Here is a tiny trained network, its code and every weight. The questions are about switching its units off for an input and a class, where a switched-off unit gives its printed mean instead of its output.

import numpy as np


def w(rows, s, z=0):
    codes = np.array(rows[::2]) - 128.0
    scale = np.full(codes.shape[1], s)
    scale[-1] = z or s
    return codes * scale


def f(y):
    return y / 2 * (1 + np.tanh(0.7978845608 * (y + 0.044715 * y**3)))


def log_softmax(a):
    a = a - a.max(-1, keepdims=True)
    return a - np.log(np.exp(a).sum(-1, keepdims=True))


def net(x, mask):
    res = np.array(x, float).reshape(1, 4) / 4 @ E
    y = f(res @ A[0][:, :-1].T + A[0][:, -1])
    res = res + np.where(mask, y, B[0][:, -1]) @ B[0][:, :-1]
    return log_softmax(res[-1] @ U[:, :-1].T + U[:, -1])


A, B = {}, {}
E = w([
[161,81,222,241,168,172],'x0',
[19,66,161,108,62,212],'x1',
[52,120,167,78,248,85],'x2',
[128,70,134,124,116,94],'x3',
],0.011)
A[0] = w([
[96,98,144,126,112,160,146],'N1',
[48,117,179,98,153,133,90],'N2',
[138,139,70,146,63,127,165],'N3',
[136,140,128,116,184,82,166],'N4',
[122,145,95,117,163,89,109],'N5',
[54,117,142,105,138,146,101],'N6',
[153,107,141,177,127,155,160],'N7',
[132,108,144,166,120,151,142],'N8',
[146,160,144,122,183,85,129],'N9',
[114,123,92,96,105,118,202],'N10',
[249,153,85,172,78,81,199],'N11',
[90,149,64,84,97,93,255],'N12',
[132,130,160,134,102,157,149],'N13',
[140,117,130,125,73,163,147],'N14',
[174,148,130,101,177,103,201],'N15',
[170,148,165,117,186,93,149],'N16',
[145,119,62,93,129,119,237],'N17',
[171,88,185,186,185,191,185],'N18',
[118,159,121,146,113,125,112],'N19',
[147,128,148,111,58,170,137],'N20',
[141,111,77,120,144,84,169],'N21',
[132,117,119,137,97,150,107],'N22',
[164,108,208,171,157,149,172],'N23',
[147,155,122,98,137,124,152],'N24',
],0.018,0.0099)
B[0] = w([
[120,170,144,114,128,152,181],'N1',
[123,208,98,171,166,92,201],'N2',
[107,124,76,126,137,165,196],'N3',
[176,97,141,119,179,125,200],'N4',
[158,119,168,95,162,136,175],'N5',
[95,195,61,149,124,106,192],'N6',
[101,151,187,125,91,106,181],'N7',
[113,131,174,118,107,124,167],'N8',
[160,98,172,124,152,118,192],'N9',
[133,136,71,120,144,162,195],'N10',
[57,250,87,200,167,92,251],'N11',
[167,146,75,125,152,188,254],'N12',
[81,141,147,107,89,124,161],'N13',
[91,91,130,82,56,189,182],'N14',
[180,116,133,130,171,115,205],'N15',
[172,71,161,138,161,84,197],'N16',
[189,145,79,98,145,130,210],'N17',
[96,115,175,143,105,88,235],'N18',
[114,136,141,117,118,131,132],'N19',
[104,79,129,94,75,177,188],'N20',
[143,125,109,116,158,116,181],'N21',
[95,95,155,85,101,157,152],'N22',
[109,137,157,160,114,91,214],'N23',
[156,133,125,116,140,134,162],'N24',
],0.015,0.02)
U = w([
[117,213,41,179,165,125,252],'0',
[63,218,143,205,111,11,169],'1',
[121,91,48,62,59,198,21],'2',
[65,108,226,114,53,156,92],'3',
[208,91,119,43,183,111,58],'4',
[145,2,208,230,155,65,45],'5',
],0.0093,0.0036)

Each question gives the input, the list of numbers given to net, and the class t.
The units are the neurons (one row each of A and B). Each row of codes is followed by its name. A weight is (code - 128) times the scale printed after its matrix; where a second scale follows, it is the last column's (A, B and U).
mask holds one flag per neuron, in row order. A switched-off neuron (its flag False) gives its mean, the last column of its row in B, instead of its output. The means were averaged over made-up inputs and are rounded, as every weight is.
A unit's drop is (log p(t) with every unit on - log p(t) with that unit switched off) / (log p(t) with every unit on - log p(t) with every unit switched off).
The circuit of an input: a set's keep is (log p(t) with only the set's units on - log p(t) with every unit switched off) / (log p(t) with every unit on - log p(t) with every unit switched off). Starting from the 12 units with the biggest drops (on a tie, the unit counted first), units are removed one at a time, each time the one whose removal leaves the highest keep (on an exact tie, the one counted first), for as long as the keep stays at least 0.8.
units of the circuit, in order: the units of the circuit, biggest drop first
k most important neurons: the k neurons with the biggest drops, biggest first
drop of u: that unit's drop, to one decimal
input [0,1,-8,0], class 2: units of the circuit, in order : [N14]
input [5,-4,1,-2], class 5: units of the circuit, in order : [N16, N6]
input [1,1,-8,-1], class 3: units of the circuit, in order : [N14, N12]
input [5,7,1,0], class 1: 3 most important neurons : [N2, N6, N23]
input [1,-6,6,7], class 5: 2 most important neurons : [N16, N12]
input [-8,0,5,0], class 4: 2 most important neurons : [N11, N5]
input [4,0,8,-4], class 5: 2 most important neurons : [N11, N16]
input [-2,1,-8,6], class 2: 2 most important neurons : [N14, N20]
input [-7,7,-1,2], class 2: drop of N11 : 0.2
input [8,1,-6,-4], class 3: drop of N14 : 0.2
input [2,-4,0,2], class 1: drop of N11 : 1.5
